Here is a tiny trained network, its code and every weight. The questions are about switching its units off for an input and a class, where a switched-off unit gives its printed mean instead of its output.

import numpy as np


def w(rows, s, z=0):
    codes = np.array(rows[::2]) - 128.0
    scale = np.full(codes.shape[1], s)
    scale[-1] = z or s
    return codes * scale


def norm(h):
    return h / np.sqrt((h * h).mean(-1, keepdims=True) + 1e-5)


def f(y):
    return y / 2 * (1 + np.tanh(0.7978845608 * (y + 0.044715 * y**3)))


def log_softmax(a):
    a = a - a.max(-1, keepdims=True)
    return a - np.log(np.exp(a).sum(-1, keepdims=True))


def net(x, mask):
    res = np.array(x, float).reshape(1, 7) / 4 @ E
    u = 0
    for l in range(2):
        y = f(norm(res) @ A[l][:, :-1].T + A[l][:, -1])
        res = res + np.where(mask[u : u + 5], y, B[l][:, -1]) @ B[l][:, :-1]
        u += 5
    return log_softmax(norm(res)[-1] @ U[:, :-1].T + U[:, -1])


A, B = {}, {}
E = w([
[113,112,94,134],'x0',
[116,116,115,124],'x1',
[195,69,84,94],'x2',
[154,167,167,124],'x3',
[129,114,121,130],'x4',
[186,187,99,191],'x5',
[174,58,254,170],'x6',
],0.0076)
A[0] = w([
[221,88,92,57,107],'0.n1',
[196,138,95,195,72],'0.n2',
[254,71,64,63,48],'0.n3',
[185,99,121,106,2],'0.n4',
[176,78,59,175,52],'0.n5',
],0.0092,0.0037)
B[0] = w([
[123,196,179,169,223],'0.n1',
[165,153,81,47,187],'0.n2',
[13,224,254,160,254],'0.n3',
[40,150,125,245,111],'0.n4',
[70,176,103,51,175],'0.n5',
],0.0075,0.0029)
A[1] = w([
[140,167,56,25,10],'1.n1',
[81,239,14,2,62],'1.n2',
[185,66,105,135,1],'1.n3',
[111,50,109,20,134],'1.n4',
[143,182,149,176,244],'1.n5',
],0.0056,0.0048)
B[1] = w([
[105,160,46,255,128],'1.n1',
[196,89,76,219,237],'1.n2',
[146,136,174,204,96],'1.n3',
[211,159,186,93,146],'1.n4',
[143,175,53,58,255],'1.n5',
],0.0071,0.0044)
U = w([
[151,84,122,64,217],'0',
[148,47,131,208,213],'1',
[2,177,184,163,4],'2',
[115,112,139,106,101],'3',
[120,81,134,80,80],'4',
],0.0082,0.0041)

Each question gives the input, the list of numbers given to net, and the class t.
The units are the neurons (one row each of A and B). Each row of codes is followed by its name. A weight is (code - 128) times the scale printed after its matrix; where a second scale follows, it is the last column's (A, B and U).
mask holds one flag per neuron, layer by layer. A switched-off neuron (its flag False) gives its mean, the last column of its row in B, instead of its output. The means were averaged over made-up inputs and are rounded, as every weight is.
A unit's drop is (log p(t) with every unit on - log p(t) with that unit switched off) / (log p(t) with every unit on - log p(t) with every unit switched off).
The circuit of an input: a set's keep is (log p(t) with only the set's units on - log p(t) with every unit switched off) / (log p(t) with every unit on - log p(t) with every unit switched off). Starting from all 10 units, units are removed one at a time, each time the one whose removal leaves the highest keep (on an exact tie, the one counted first), for as long as the keep stays at least 0.8.
circuit, biggest first: the units of the circuit, biggest drop first
unit that matters most: the unit with the biggest drop
top k neurons: the k neurons with the biggest drops, biggest first
k most important neurons of layer l: the k neurons of layer l with the biggest drops, biggest first
drop when u is switched off: that unit's drop, to one decimal
input [0,-2,-4,1,0,6,1], class 0: unit that matters most -> 0.n3
input [4,-8,8,-5,4,-5,-1], class 2: circuit, biggest first -> [0.n3; 0.n1]
input [-2,-4,-4,4,-7,1,-8], class 1: top 3 neurons -> [1.n2; 0.n3; 0.n1]
input [7,-2,-2,-2,1,-2,-5], class 1: 2 most important neurons of layer 1 -> [1.n2; 1.n5]
input [-6,6,3,3,3,-5,-8], class 1: top 2 neurons -> [1.n2; 1.n1]
input [4,-1,-7,-3,5,7,1], class 0: 2 most important neurons of layer 0 -> [0.n3; 0.n2]
input [0,2,8,-1,5,-6,6], class 2: 4 most important neurons of layer 0 -> [0.n3; 0.n1; 0.n4; 0.n2]
input [-4,4,7,-4,2,4,-4], class 2: 2 most important neurons of layer 0 -> [0.n3; 0.n1]
input [1,8,8,8,-1,-5,-1], class 2: drop when 1.n4 is switched off -> 0.0
input [3,0,6,-3,-3,3,1], class 2: drop when 0.n3 is switched off -> 0.5
input [-8,8,-3,-6,5,6,1], class 0: drop when 1.n1 is switched off -> -0.1
